[[ 6.37 -2.43  2.42  0.26 -0.61]
 [-5.34  4.40  0.92 -4.40 -1.40]
 [-2.04  1.48  3.14 -3.67 -0.51]] yields -0.51

[[ 1.20 -0.34 -0.03  0.02 -0.62  0.98]
 [ 1.94 -0.45 -0.87 -1.37  0.07  3.21]
 [-3.15  0.44  1.61  2.29  0.02 -4.87]] yields -4.87

[[ 2.20  4.77 -3.07 -1.73]
 [ 2.92 -1.65  0.20  1.91]
 [-0.48 -3.75  1.18  0.44]] yields 0.44

[[-4.07 -2.89 -4.11  0.42  0.41]
 [-4.73 -3.02 -3.52  1.14 -0.34]
 [-1.28  2.23  1.12  1.16 -1.24]] yields -1.24

[[-0.38 -5.93  3.09 -0.80]
 [-0.20 -0.16 -1.28 -5.85]
 [ 0.13  0.40 -0.10  1.58]] yields 1.58

[[ 5.68 -2.31  4.36  3.77 -0.67]
 [-0.50  2.59  1.44 -1.44  2.78]
 [-0.71 -3.77  4.11  2.33 -6.35]] yields -6.35

[[ 5.45 -0.41 -0.08 -1.88]
 [ 1.47 -0.18 -0.03 -0.48]
 [-1.29  0.15 -0.03  0.74]] yields 0.74

[[ 4.02  1.96 -0.38  5.53  0.86]
 [ 0.01  5.61 -2.09  5.91 -2.50]
 [ 0.81  1.96 -1.66  2.83 -0.63]] yields -0.63
---
[[-2.12  2.34  1.45 -0.94 -5.23  0.51  2.25]
 [-2.20  2.08  1.35 -1.65 -5.10 -0.02  1.85]
 [-1.92  1.52  1.02 -1.60 -4.50 -0.39  2.19]]: -0.39

[[ 0.84 -0.69  1.98 -3.66]
 [ 5.62 -1.83  2.64  3.25]
 [ 0.22 -1.05  0.27  0.00]]: 0.27

[[ 0.07 -0.79  0.28  0.32]
 [ 0.84  5.74  3.12  0.27]
 [ 0.36  1.52  2.26  0.40]]: 2.26

[[-4.43  0.74 -2.11 -3.05 -6.43 -5.96]
 [ 0.03  0.27  0.28  1.41 -0.88  1.41]
 [ 0.11 -0.01  0.03  0.06  0.11  0.38]]: 0.11

[[-0.17 -1.57 -1.04  2.91]
 [ 3.11  5.50 -2.33  1.77]
 [ 2.59  2.22 -1.13  0.64]]: -1.13

[[-1.97  1.36 -2.17  0.15  0.67 -4.20  3.67]
 [-2.42  0.09 -5.16 -1.93  4.39 -0.97 -1.65]
 [ 1.50 -0.60  3.05 -0.07 -2.73  1.74  2.30]]: 1.74

[[ 1.40  0.04  0.47  1.36  0.98]
 [ 1.34  0.63 -2.01  1.35 -2.24]
 [ 3.80  4.31  6.05  4.03  6.22]]: 4.03

[[-0.55 -5.21 -4.48  1.11]
 [ 5.87  1.36 -6.11  0.46]
 [-6.41  4.61 -3.10  1.31]]: -3.10

[[ 2.06  1.43 -1.39 -0.47  6.09  0.58 -0.58]
 [-2.02  0.75  1.33  0.81 -1.30  0.09  1.11]
 [-2.57  1.37  3.09  2.06 -1.25  1.04 -2.88]]: 1.04
---
[[-2.00 -4.23 -5.84 -0.54  1.10 -1.19 -1.08]
 [-0.96 -2.04 -3.43 -2.46  3.98  0.21 -1.29]
 [-0.10 -2.24 -0.43  3.05  4.43  2.52 -1.93]] result: -2.24

[[-0.58  2.30 -0.43  0.94 -0.21 -1.17]
 [-3.23 -2.42  1.18 -2.16  1.91  1.64]
 [-1.06 -1.62  2.76 -5.16  1.08  2.41]] result: -1.62

[[ 0.10  1.82  2.97  0.28 -4.02 -1.56]
 [-2.11 -3.31 -4.28 -6.03 -2.77 -0.62]
 [ 1.37 -5.22 -3.90 -2.64 -3.29 -4.18]] result: -5.22

[[ 3.26 -1.91 -3.29 -0.69 -5.83]
 [ 3.86 -1.55 -2.55 -1.14 -5.71]
 [ 4.42  2.59  0.33  4.24  5.46]] result: 2.59

[[-2.57 -2.27  0.72 -0.72  1.89]
 [ 4.21 -4.55 -3.88  0.66  0.70]
 [ 2.23  1.22  2.17 -0.54 -0.46]] result: 1.22

[[-1.16  0.09  1.60  6.21  1.36 -0.22]
 [ 5.49  4.21  0.25 -0.36  0.05  0.30]
 [ 0.84  0.33  4.48  4.15  0.35  0.94]] result: 0.33

[[-0.10 -0.34 -2.71  2.14  2.05 -4.69]
 [-0.14 -0.30 -2.85  1.71  2.42 -4.33]
 [ 0.25 -0.05 -2.70  1.46 -1.31 -4.52]] result: -0.05

[[-2.85 -1.93  3.04 -1.44  6.37]
 [-1.52 -2.19  0.03 -0.87 -1.68]
 [-4.56 -2.69  2.47 -1.38  2.08]] result: -2.69

[[-0.69  3.71  5.06 -6.39  3.74]
 [ 3.55 -0.16  2.10  2.32  0.13]
 [-0.16  0.31  5.03 -6.12  3.05]] result: 0.31
